Below are the code and all the weights of a small trained network. Each question names an input and a target symbol and asks about switching units off, where a switched-off unit gives its printed mean instead of its output.

import numpy as np


def w(rows, s, z=0):
    codes = np.array(rows[::2]) - 128.0
    scale = np.full(codes.shape[1], s)
    scale[-1] = z or s
    return codes * scale


def f(y):
    return y / 2 * (1 + np.tanh(0.7978845608 * (y + 0.044715 * y**3)))


def softmax(a):
    e = np.exp(a - a.max(-1, keepdims=True))
    return e / e.sum(-1, keepdims=True)


def log_softmax(a):
    a = a - a.max(-1, keepdims=True)
    return a - np.log(np.exp(a).sum(-1, keepdims=True))


def net(x, mask):
    ids = ['αγδηθλξπστφω'.index(c) for c in x.split()]
    T = len(ids)
    res = E[ids] + P[:T]
    r = res
    for j in range(2):
        rows = slice(2 * j, 2 * j + 2)
        q, k, v = (r @ M[0][rows].T for M in (Q, K, V))
        z = softmax(np.where(np.tri(T) > 0, q @ k.T / 2**0.5, -1e9)) @ v
        o = O[0][rows]
        res = res + np.where(mask[j], z, o[:, -1]) @ o[:, :-1]
    y = f(res @ A[0][:, :-1].T + A[0][:, -1])
    res = res + np.where(mask[2:18], y, B[0][:, -1]) @ B[0][:, :-1]
    return log_softmax(res[-1] @ U[:, :-1].T + U[:, -1])


Q, K, V, O, A, B = {}, {}, {}, {}, {}, {}
E = w([
[78,92,167,137,111,165,130,172],'α',
[98,159,157,131,113,188,110,133],'γ',
[86,118,165,136,99,226,104,165],'δ',
[160,64,156,80,57,134,86,127],'η',
[1,105,143,220,154,134,191,209],'θ',
[148,137,107,131,64,254,87,134],'λ',
[170,162,16,147,98,197,95,185],'ξ',
[149,220,73,142,79,224,76,117],'π',
[57,251,97,222,196,110,147,203],'σ',
[100,49,216,129,44,27,114,71],'τ',
[192,214,51,185,72,37,127,61],'φ',
[206,78,51,41,111,57,45,176],'ω',
],0.0066)
P = w([
[108,111,133,101,154,173,130,95],'0',
[37,147,106,76,88,102,175,129],'1',
[114,116,88,151,27,115,156,161],'2',
[99,105,81,190,174,113,25,49],'3',
[178,111,155,212,101,114,40,149],'4',
[153,171,132,101,32,54,172,192],'5',
[176,178,173,148,90,70,122,211],'6',
[166,150,174,210,172,69,1,123],'7',
],0.0094)
Q[0] = w([
[160,76,140,79,247,197,181,81],'H0',
[143,116,105,60,138,159,226,120],'H0',
[170,185,181,94,42,106,204,240],'H1',
[215,124,228,230,199,139,19,150],'H1',
],0.011)
K[0] = w([
[81,122,123,139,109,205,169,144],'H0',
[89,108,141,142,150,211,117,111],'H0',
[177,72,131,226,154,141,52,120],'H1',
[163,152,149,135,10,111,173,218],'H1',
],0.013)
V[0] = w([
[159,219,2,184,187,139,157,182],'H0',
[121,221,137,203,96,93,182,9],'H0',
[209,71,111,101,38,46,107,94],'H1',
[213,156,64,85,136,210,31,122],'H1',
],0.0084)
O[0] = w([
[24,170,95,89,16,138,105,160,2],'H0',
[112,192,215,183,57,115,174,27,243],'H0',
[124,86,47,121,103,84,205,40,247],'H1',
[80,86,108,205,221,147,28,1,44],'H1',
],0.0087,0.0029)
A[0] = w([
[98,63,139,92,215,192,164,200,141],'N0',
[71,70,35,180,152,142,139,8,163],'N1',
[160,91,182,81,239,215,125,98,111],'N2',
[128,140,143,121,123,138,154,131,116],'N3',
[69,145,73,83,95,169,174,159,193],'N4',
[98,105,67,158,71,76,106,175,244],'N5',
[131,160,180,128,133,114,142,146,136],'N6',
[134,164,230,214,149,149,61,174,185],'N7',
[157,122,105,107,129,141,197,133,161],'N8',
[134,102,171,152,186,103,137,165,234],'N9',
[88,117,123,188,182,137,2,55,85],'N10',
[58,144,191,142,99,171,158,96,186],'N11',
[33,166,116,61,90,217,80,184,2],'N12',
[106,134,103,149,110,109,100,163,173],'N13',
[159,156,147,75,103,146,212,160,147],'N14',
[128,158,172,132,131,118,140,138,137],'N15',
],0.0084,0.0032)
B[0] = w([
[124,89,151,26,66,186,190,149,155],'N0',
[99,86,125,130,24,87,97,233,253],'N1',
[161,198,49,45,96,166,166,80,156],'N2',
[140,130,143,141,118,132,142,135,135],'N3',
[150,115,50,104,131,150,211,81,159],'N4',
[104,144,83,64,145,125,105,105,241],'N5',
[144,142,169,123,138,132,144,171,168],'N6',
[72,142,198,117,192,153,70,127,217],'N7',
[151,107,103,165,157,123,162,112,173],'N8',
[157,122,122,71,178,151,122,144,196],'N9',
[210,73,110,233,149,188,101,107,202],'N10',
[107,218,191,125,95,147,143,43,200],'N11',
[3,85,65,223,184,65,123,110,159],'N12',
[101,135,99,88,148,122,102,133,159],'N13',
[182,109,128,213,114,154,159,146,213],'N14',
[140,143,159,124,135,131,140,153,162],'N15',
],0.0076,0.0055)
U = w([
[63,167,159,126,14,112,140,47,140],'α',
[133,146,142,64,157,166,100,87,116],'γ',
[195,105,185,244,198,89,144,127,158],'δ',
[62,58,63,197,115,99,100,175,4],'η',
[137,172,146,71,211,148,64,29,143],'θ',
[199,119,60,93,141,162,254,63,182],'λ',
[63,178,127,128,253,63,84,79,201],'ξ',
[128,94,139,186,143,205,92,103,58],'π',
[48,103,201,67,130,144,126,207,144],'σ',
[119,132,113,220,153,173,71,101,51],'τ',
[109,73,52,63,111,51,80,185,223],'φ',
[206,191,191,51,60,164,107,243,6],'ω',
],0.0048,0.0032)

Each question gives the input, a string of symbols that net reads in full, and the target symbol t.
The units are the heads (2 rows each of Q, K, V and O) and the neurons (one row each of A and B). Each row of codes is followed by its name. A weight is (code - 128) times the scale printed after its matrix; where a second scale follows, it is the last column's (O, A, B and U).
mask holds one flag per unit, heads first, then neurons. A switched-off unit (its flag False) gives its mean, the last column of its rows in O or B, instead of its output. The means were averaged over made-up inputs and are rounded, as every weight is.
A unit's drop is (log p(t) with every unit on - log p(t) with that unit switched off) / (log p(t) with every unit on - log p(t) with every unit switched off).
The circuit of an input: a set's keep is (log p(t) with only the set's units on - log p(t) with every unit switched off) / (log p(t) with every unit on - log p(t) with every unit switched off). Starting from the 12 units with the biggest drops (on a tie, the unit counted first), units are removed one at a time, each time the one whose removal leaves the highest keep (on an exact tie, the one counted first), for as long as the keep stays at least 0.8.
circuit, biggest first: the units of the circuit, biggest drop first
most important unit: the unit with the biggest drop
top k neurons: the k neurons with the biggest drops, biggest first
which heads matter: for each layer, one digit per head in row order, 1 if its drop is at least 0.15 and else 0, layers parted by /
input φ η φ π, target α: which heads matter => 10
input θ θ δ φ η, target α: circuit, biggest first => (H0)
input τ φ ξ, target λ: which heads matter => 01
input γ τ θ η, target λ: circuit, biggest first => (H1; N1)
input φ λ φ τ θ, target α: which heads matter => 11
input ω η φ, target φ: circuit, biggest first => (N1; H1; H0)
input τ ω γ τ, target φ: circuit, biggest first => (N1; H1)
input ω τ θ τ φ ω η ξ, target φ: which heads matter => 11
input τ ω φ, target λ: top 2 neurons => (N4; N1)
input θ δ θ, target σ: circuit, biggest first => (H1; N7)
input φ η θ τ λ, target ω: which heads matter => 01
input ω ω ω φ, target φ: circuit, biggest first => (N1; H1)
input δ λ θ τ γ, target ω: which heads matter => 01
input τ τ τ τ, target δ: which heads matter => 10
input ω θ θ ω γ τ, target η: circuit, biggest first => (H1; N1; N10)
input θ ω ξ, target φ: circuit, biggest first => (H0; N5)
input λ θ ω δ, target φ: circuit, biggest first => (H0; N11)
input τ φ ω ω τ η, target φ: circuit, biggest first => (H1; N1; H0)
input ω τ τ, target φ: circuit, biggest first => (N1; H0; H1)
input η τ σ λ η τ ω, target φ: most important unit => H0
input η ω θ τ σ φ η τ, target α: circuit, biggest first => (H0; N11)
input τ ξ θ γ τ τ τ, target δ: circuit, biggest first => (H0; N5)
input τ ω σ θ, target η: top neuron => (N1)
input τ φ τ τ δ, target λ: top 2 neurons => (N1; N7)
input γ τ φ σ, target λ: circuit, biggest first => (H1; N4)
input φ τ τ τ α, target λ: circuit, biggest first => (H1; N1)
input η η η τ σ η, target λ: top 2 neurons => (N1; N7)
input ξ λ λ, target η: most important unit => H0
input ξ τ τ τ τ τ, target λ: top 2 neurons => (N7; N1)
